[[126 129 137 117 112 132 140 122 117 131 134]
 [124 126 130 121 122 135 136 124 118 131 133]
 [129 119 128 111 113 147 135 117 116 122 140]
 [121 116 108 123 123 140 142 124 113 125 140]
 [130 127 131 119 118 133 130 123 128 129 132]
 [130 129 138 128 127 135 128 123 124 122 130]
 [126 125 134 129 133 139 125 124 122 124 135]
 [124 120 124 112 106 147 149 114 103 126 142]
 [124 122 124 118 117 138 142 121 110 127 136]
 [136 125 130 119 120 137 120 124 139 125 131]
 [129 127 129 112 110 130 136 123 125 132 133]
 [119 127 127 114 118 130 133 129 122 144 139]
 [116 126 138 107 117 141 135 122 115 152 146]
 [135 121 131 121 115 147 137 117 114 114 134]
 [121 122 119 108 115 136 136 125 118 140 140]
 [122 113 111 120 119 151 148 117  99 121 141]]
Indices start at 0.
The entry directly below the largest entry -> 114
The entry at row 2, column 0?
A: 129
The top-left entry?
A: 126
The entry just left of the largest entry?
A: 115
The entry at row 1, column 0 -> 124
The entry just left of 148?
A: 151
The entry in row 2 and column 1 -> 119
The entry at row 2, column 2?
A: 128
The entry just left of 149 is 147
The entry in the bottom-left corner?
A: 122
The entry just right of the largest entry is 146
The bottom entry of the column that holds the smallest entry -> 99
The entry in row 0 and column 1?
A: 129
The top entry of the column that holds the largest entry is 131
The entry in row 1 and column 2: 130
The entry just left of the smallest entry -> 117
The entry at row 0, column 2 -> 137
The entry in row 1 and column 1?
A: 126

[[127 129 118 140 123]
 [126 127 129 130 131]
 [120 121 152 121 133]
 [131 130 144 132 126]]
Counting starts at 0.
The entry at row 1, column 1 -> 127
Which number is the entry in the top-right corner?
A: 123
Which number is the entry just left of 123?
A: 140
The entry in the top-left corner -> 127
The entry directly below the smallest entry is 129
Which number is the entry in row 2 and column 0?
A: 120
The smallest entry: 118
The entry at row 0, column 1: 129

B =
[[136 121 130 110 133 141 115]
 [148 117 134 118 118 137 129]
 [131 141 127 133 119 151 125]]
Counting starts at 0.
The entry just right of 151?
A: 125
The entry in the bottom-left corner?
A: 131
The entry at row 0, column 2 -> 130
The entry just right of 148?
A: 117
The top entry of the column that holds the smallest entry?
A: 110
The entry at row 1, column 2?
A: 134
The entry in row 0 and column 1?
A: 121
The entry just left of 115: 141

Questions about the row below.
1) Give the 3rd entry from the end.
2) Give the second entry from the right.
3) Give the entry just right of the centre entry.
4) Give the first entry from the left.
[134 144 133 127 135 143 138 127 122 125 153]
1) 122
2) 125
3) 138
4) 134

arr =
[[133 139 130 126 136]
 [133 145 130 126 144]
 [133 145 130 126 144]
 [133 140 130 126 144]
 [133 135 130 126 144]
 [133 145 130 126 144]
 [133 142 130 126 144]
 [133 145 130 126 147]
 [133 146 130 126 145]
 [133 146 130 126 144]
 [128 124 130 132 144]
 [133 145 130 126 144]
 [133 145 130 126 144]
 [133 152 130 126 146]
 [131 131 130 133 144]]
Rows and columns are numbered from 0.
The entry in row 0 and column 1?
Answer: 139
The entry just right of the centre entry -> 126
The entry in the top-left corner?
Answer: 133
The entry at row 1, column 0?
Answer: 133
The entry directly below the largest entry -> 131
The entry directly above the largest entry -> 145
The entry at row 1, column 1?
Answer: 145
The entry in row 0 and column 2 -> 130
The entry in the bottom-right corner?
Answer: 144
The entry at row 2, column 0?
Answer: 133
The entry directly below the centre entry: 130
The entry just right of the smallest entry -> 130
The top-right entry: 136
The entry directly above the smallest entry: 146
The entry directly below the smallest entry is 145
The entry just left of the largest entry is 133
The entry in row 2 and column 2?
Answer: 130
The entry at the centre is 130
The entry at row 1, column 2 is 130
The minimum?
Answer: 124
The entry just left of the smallest entry?
Answer: 128
The entry in the bottom-left corner?
Answer: 131
The largest entry?
Answer: 152
The entry just left of the centre entry -> 145

Read these off the table that follows.
1) The entry directly above the largest entry?
2) The first entry, reading row by row?
3) The largest entry in the last row?
4) The entry in the bottom-left corner?
5) The entry just left of the largest entry?
6) The smallest entry in the first row?
7) The bottom-right entry?
[[121 121 124 133 126 121 128 144 132 120 122 122 135 117]
 [117 126 121 135 135 120 117 126 144 124 119 123 140 131]
 [142 115 115 116 130 131 132 140 115 123 118 128 136 137]
 [115 121 116 129 124 118 139 140 136 120 118 121 132 121]
 [120 137 132 126 127 142 137 114 139 132 125 138 119 134]
 [121 135 133 129 116 135 121 123 102 137 139 132 141 127]
 [132 120 126 134 147 128 122 135 120 122 125 130 119 122]]
1) 116
2) 121
3) 147
4) 132
5) 134
6) 117
7) 122

Read these off the table that follows.
1) The entry in the top-left corner?
2) The largest entry in the first column?
3) The bottom-left entry?
4) The bottom-right entry?
5) The third-last entry, reading row by row?
6) The smallest entry in the first column?
7) The top-right entry?
8) The third entry on the main diagonal?
[[128 140 122 101 117 116 124 128 130 106 149 125]
 [142 118 121 122 105 125 147 131 114 109 141 130]
 [124 123 134 152 146 138 124 127 132 153 107 130]
 [130 116 132 155 137 137 135 129 126 148 108 131]
 [137 111 130 155 129 139 143 130 119 143 112 132]
 [144 115 124 126 105 126 148 132 113 111 138 130]
 [145 107 126 142 112 131 152 131 112 125 126 132]
 [111 147 133 120 148 126 104 124 144 136 125 124]
 [121 146 125 101 126 117 116 127 136 112 147 124]]
1) 128
2) 145
3) 121
4) 124
5) 112
6) 111
7) 125
8) 134

Read these off the matrix that follows. Indices start at 0.
1) Give the entry at row 0, column 2.
2) Give the entry directly above 149.
3) Give the top-right entry.
4) Give the top entry of the column that holds the smallest entry.
5) Give the entry in row 0 and column 0.
6) Give the entry directly below 144.
7) Give the entry in the bottom-right corner.
8) Give the top entry of the column that holds the largest entry.
139,114,117,143,127,122,125,140,156,145,154,118,138,103,122
118,120,128,132,131,114,123,139,132,124,130,129,126,110,128
119,130,137,128,136,117,147,116,123,124,124,143,145,133,124
125,131,142,133,137,102,150,136,115,131,139,145,137,115,125
121,127,149,129,144,108,131,133,131,130,123,125,113,113,122
152,129,115,130,111,143,136,119,123,134,132,129,135,139,132
1) 117
2) 142
3) 122
4) 122
5) 139
6) 111
7) 132
8) 156
